Below is a small trained network, with its code and all its weights. Each question gives an input and a target symbol and asks what happens when units are switched off, that is, made to give their printed mean instead of their output.

import numpy as np


def w(rows, s, z=0):
    codes = np.array(rows[::2]) - 128.0
    scale = np.full(codes.shape[1], s)
    scale[-1] = z or s
    return codes * scale


def f(y):
    return y / 2 * (1 + np.tanh(0.7978845608 * (y + 0.044715 * y**3)))


def softmax(a):
    e = np.exp(a - a.max(-1, keepdims=True))
    return e / e.sum(-1, keepdims=True)


def log_softmax(a):
    a = a - a.max(-1, keepdims=True)
    return a - np.log(np.exp(a).sum(-1, keepdims=True))


def net(x, mask):
    ids = ['ΘΣαβγεζμξπτφψω'.index(c) for c in x.split()]
    T = len(ids)
    res = E[ids] + P[:T]
    u = 0
    for l in range(3):
        r = res
        for j in range(3):
            rows = slice(4 * j, 4 * j + 4)
            q, k, v = (r @ M[l][rows].T for M in (Q, K, V))
            z = softmax(np.where(np.tri(T) > 0, q @ k.T / 4**0.5, -1e9)) @ v
            o = O[l][rows]
            res = res + np.where(mask[u + j], z, o[:, -1]) @ o[:, :-1]
        u += 3
        y = f(res @ A[l][:, :-1].T + A[l][:, -1])
        res = res + np.where(mask[u : u + 4], y, B[l][:, -1]) @ B[l][:, :-1]
        u += 4
    return log_softmax(res[-1] @ U[:, :-1].T + U[:, -1])


Q, K, V, O, A, B = {}, {}, {}, {}, {}, {}
E = w([
[124,181,145],'Θ',
[96,203,151],'Σ',
[134,153,145],'α',
[114,120,177],'β',
[199,160,62],'γ',
[116,135,139],'ε',
[155,97,99],'ζ',
[172,119,156],'μ',
[103,121,145],'ξ',
[112,101,156],'π',
[239,152,101],'τ',
[153,96,130],'φ',
[157,109,253],'ψ',
[148,114,138],'ω',
],0.015)
P = w([
[57,160,103],'0',
[91,58,147],'1',
[98,80,153],'2',
[121,105,141],'3',
[131,138,162],'4',
[144,175,159],'5',
[141,182,177],'6',
[138,255,107],'7',
],0.0041)
Q[0] = w([
[100,212,147],'0.h1',
[177,217,136],'0.h1',
[164,126,204],'0.h1',
[28,210,135],'0.h1',
[163,124,148],'0.h2',
[204,106,118],'0.h2',
[240,112,173],'0.h2',
[60,168,222],'0.h2',
[59,191,148],'0.h3',
[73,215,205],'0.h3',
[165,147,204],'0.h3',
[81,87,2],'0.h3',
],0.017)
K[0] = w([
[132,198,126],'0.h1',
[186,200,182],'0.h1',
[222,78,93],'0.h1',
[62,213,91],'0.h1',
[104,128,151],'0.h2',
[62,109,127],'0.h2',
[42,122,188],'0.h2',
[219,178,206],'0.h2',
[246,126,133],'0.h3',
[237,151,76],'0.h3',
[108,160,54],'0.h3',
[147,77,248],'0.h3',
],0.017)
V[0] = w([
[123,254,110],'0.h1',
[129,99,133],'0.h1',
[133,82,138],'0.h1',
[129,250,113],'0.h1',
[61,83,71],'0.h2',
[235,157,172],'0.h2',
[8,119,108],'0.h2',
[172,120,119],'0.h2',
[239,153,127],'0.h3',
[68,112,63],'0.h3',
[81,115,220],'0.h3',
[186,144,43],'0.h3',
],0.0062)
O[0] = w([
[165,9,102,166],'0.h1',
[118,159,133,119],'0.h1',
[119,177,141,119],'0.h1',
[175,11,106,173],'0.h1',
[57,178,117,59],'0.h2',
[145,28,186,205],'0.h2',
[165,255,41,61],'0.h2',
[82,76,173,141],'0.h2',
[55,38,206,254],'0.h3',
[133,135,2,88],'0.h3',
[205,227,205,33],'0.h3',
[49,25,63,232],'0.h3',
],0.0048,0.0017)
A[0] = w([
[246,112,21,7],'0.n1',
[45,78,202,234],'0.n2',
[207,40,197,175],'0.n3',
[254,191,189,3],'0.n4',
],0.0076,0.0021)
B[0] = w([
[67,23,150,211],'0.n1',
[189,101,29,254],'0.n2',
[168,199,123,234],'0.n3',
[67,2,126,211],'0.n4',
],0.0082,0.0046)
Q[1] = w([
[147,98,229],'1.h1',
[4,110,54],'1.h1',
[46,113,86],'1.h1',
[228,191,54],'1.h1',
[179,163,80],'1.h2',
[186,51,46],'1.h2',
[100,163,206],'1.h2',
[9,186,117],'1.h2',
[88,140,194],'1.h3',
[101,119,179],'1.h3',
[144,79,110],'1.h3',
[117,241,125],'1.h3',
],0.015)
K[1] = w([
[200,159,151],'1.h1',
[19,200,82],'1.h1',
[62,185,98],'1.h1',
[132,6,141],'1.h1',
[85,182,174],'1.h2',
[153,171,215],'1.h2',
[126,109,45],'1.h2',
[103,19,148],'1.h2',
[145,184,175],'1.h3',
[129,184,147],'1.h3',
[102,121,88],'1.h3',
[183,108,194],'1.h3',
],0.016)
V[1] = w([
[13,113,120],'1.h1',
[144,128,130],'1.h1',
[126,127,128],'1.h1',
[160,195,126],'1.h1',
[157,102,40],'1.h2',
[168,107,36],'1.h2',
[152,161,161],'1.h2',
[255,202,115],'1.h2',
[191,51,198],'1.h3',
[207,92,127],'1.h3',
[205,105,119],'1.h3',
[161,104,133],'1.h3',
],0.0075)
O[1] = w([
[83,142,255,58],'1.h1',
[133,123,112,141],'1.h1',
[126,127,132,128],'1.h1',
[193,171,114,34],'1.h1',
[215,114,100,195],'1.h2',
[215,120,90,202],'1.h2',
[86,157,109,117],'1.h2',
[119,196,35,191],'1.h2',
[5,74,111,246],'1.h3',
[96,96,88,250],'1.h3',
[116,97,88,227],'1.h3',
[98,113,111,195],'1.h3',
],0.008,0.0026)
A[1] = w([
[53,133,169,1],'1.n1',
[124,133,204,129],'1.n2',
[142,88,9,203],'1.n3',
[254,168,177,143],'1.n4',
],0.0092,0.0026)
B[1] = w([
[212,85,49,120],'1.n1',
[157,173,61,121],'1.n2',
[137,173,244,249],'1.n3',
[55,113,2,134],'1.n4',
],0.008,0.014)
Q[2] = w([
[176,90,75],'2.h1',
[105,124,249],'2.h1',
[110,137,98],'2.h1',
[81,88,201],'2.h1',
[136,104,116],'2.h2',
[76,210,149],'2.h2',
[77,132,237],'2.h2',
[63,214,141],'2.h2',
[179,116,140],'2.h3',
[142,131,101],'2.h3',
[108,117,210],'2.h3',
[163,144,23],'2.h3',
],0.018)
K[2] = w([
[145,167,160],'2.h1',
[86,72,133],'2.h1',
[146,116,117],'2.h1',
[132,3,153],'2.h1',
[124,134,136],'2.h2',
[145,104,129],'2.h2',
[228,143,133],'2.h2',
[147,101,140],'2.h2',
[133,141,93],'2.h3',
[136,107,124],'2.h3',
[107,196,124],'2.h3',
[151,52,128],'2.h3',
],0.024)
V[2] = w([
[182,116,191],'2.h1',
[85,194,165],'2.h1',
[121,91,64],'2.h1',
[150,113,139],'2.h1',
[121,136,111],'2.h2',
[106,150,128],'2.h2',
[179,82,88],'2.h2',
[186,78,59],'2.h2',
[90,151,86],'2.h3',
[149,126,138],'2.h3',
[136,185,246],'2.h3',
[110,117,108],'2.h3',
],0.011)
O[2] = w([
[99,124,11,253],'2.h1',
[110,233,153,35],'2.h1',
[156,60,188,113],'2.h1',
[122,105,94,179],'2.h1',
[112,98,176,108],'2.h2',
[85,100,161,104],'2.h2',
[234,153,133,151],'2.h2',
[247,132,179,137],'2.h2',
[60,96,218,98],'2.h3',
[140,149,102,138],'2.h3',
[18,112,1,177],'2.h3',
[147,113,159,115],'2.h3',
],0.008,0.0062)
A[2] = w([
[204,122,2,34],'2.n1',
[121,212,36,152],'2.n2',
[161,53,97,3],'2.n3',
[157,198,104,37],'2.n4',
],0.0061,0.0059)
B[2] = w([
[88,77,220,254],'2.n1',
[155,130,65,173],'2.n2',
[7,158,168,178],'2.n3',
[90,3,187,109],'2.n4',
],0.013,0.0061)
U = w([
[132,113,110,44],'Θ',
[120,126,169,95],'Σ',
[97,137,197,11],'α',
[62,150,52,28],'β',
[83,65,186,9],'γ',
[109,122,174,141],'ε',
[167,69,59,241],'ζ',
[108,116,92,251],'μ',
[58,141,181,152],'ξ',
[7,147,135,150],'π',
[129,1,75,37],'τ',
[125,114,104,210],'φ',
[245,57,114,251],'ψ',
[117,114,113,190],'ω',
],0.0076,0.0031)

Each question gives the input, a string of symbols that net reads in full, and the target symbol t.
The units are the heads (4 rows each of Q, K, V and O) and the neurons (one row each of A and B). Each row of codes is followed by its name. A weight is (code - 128) times the scale printed after its matrix; where a second scale follows, it is the last column's (O, A, B and U).
mask holds one flag per unit, layer by layer, with each layer's heads first. A switched-off unit (its flag False) gives its mean, the last column of its rows in O or B, instead of its output. The means were averaged over made-up inputs and are rounded, as every weight is.
A unit's drop is (log p(t) with every unit on - log p(t) with that unit switched off) / (log p(t) with every unit on - log p(t) with every unit switched off).
The circuit of an input: a set's keep is (log p(t) with only the set's units on - log p(t) with every unit switched off) / (log p(t) with every unit on - log p(t) with every unit switched off). Starting from the 12 units with the biggest drops (on a tie, the unit counted first), units are removed one at a time, each time the one whose removal leaves the highest keep (on an exact tie, the one counted first), for as long as the keep stays at least 0.8.
units of the circuit, in order: the units of the circuit, biggest drop first
most important unit: the unit with the biggest drop
k most important neurons: the k neurons with the biggest drops, biggest first
k most important neurons of layer l: the k neurons of layer l with the biggest drops, biggest first
heads that matter: for each layer, one digit per head in row order, 1 if its drop is at least 0.15 and else 0, layers parted by /
input ζ γ α Θ, target ψ: units of the circuit, in order : [1.h2, 2.h2]
input ζ φ ζ, target ψ: units of the circuit, in order : [1.h2, 2.h2]
input γ γ γ μ ω, target τ: units of the circuit, in order : [1.h2, 2.h1, 0.h3]
input μ β α, target β: most important unit : 0.n1
input γ γ π τ ζ Σ, target τ: heads that matter : 001 / 010 / 100
input γ μ π γ μ ζ ε, target τ: 2 most important neurons of layer 0 : [0.n1, 0.n3]
input γ Σ π φ β, target τ: units of the circuit, in order : [2.h1, 1.h2, 0.h1, 0.n1]
input β β π ζ, target π: units of the circuit, in order : [1.h2, 0.h3, 2.h2]
input β π β, target π: heads that matter : 111 / 010 / 111
input γ ω β ε γ ξ τ, target τ: units of the circuit, in order : [0.n1, 2.h1, 0.h1, 0.n4]
input τ Θ τ α, target τ: units of the circuit, in order : [0.h3, 2.h1, 1.h2, 0.h1]
input ζ τ γ, target ψ: 2 most important neurons : [1.n3, 1.n4]
input β β π γ ε ε γ γ, target π: units of the circuit, in order : [1.h2, 0.h3, 0.n1, 2.h2]
input μ β ξ, target β: most important neuron of layer 2 : [2.n1]
input γ γ μ μ γ γ μ, target τ: units of the circuit, in order : [0.h3, 1.h2, 2.h1]
input γ β ω γ ζ ψ α Θ, target τ: units of the circuit, in order : [1.h2, 0.h3, 2.h1]
input ψ ζ π γ Σ ξ, target γ: 2 most important neurons : [0.n4, 1.n3]
input γ τ ξ ψ, target τ: 3 most important neurons of layer 2 : [2.n1, 2.n4, 2.n2]
input ξ μ β ψ ζ, target ψ: heads that matter : 010 / 101 / 010
input ζ γ φ β ζ ψ τ μ, target ψ: most important unit : 0.h2
input β α τ ξ γ, target π: units of the circuit, in order : [1.h2, 0.h3, 0.n2, 2.h2]
input γ ξ ψ, target ψ: 3 most important neurons of layer 0 : [0.n3, 0.n2, 0.n4]
input ζ φ β β μ ψ, target ψ: heads that matter : 110 / 001 / 001
input γ ζ γ ζ φ γ ω, target τ: heads that matter : 101 / 010 / 100
input γ μ π, target τ: heads that matter : 101 / 010 / 101
input ζ ζ ε, target ψ: 2 most important neurons : [1.n3, 2.n3]
input β Σ π, target π: units of the circuit, in order : [2.h2]
input γ β β Σ τ γ μ, target τ: heads that matter : 101 / 010 / 101
input γ γ γ γ, target τ: 2 most important neurons : [1.n3, 1.n4]
input γ π γ ξ ζ ζ α, target τ: 2 most important neurons of layer 0 : [0.n1, 0.n3]
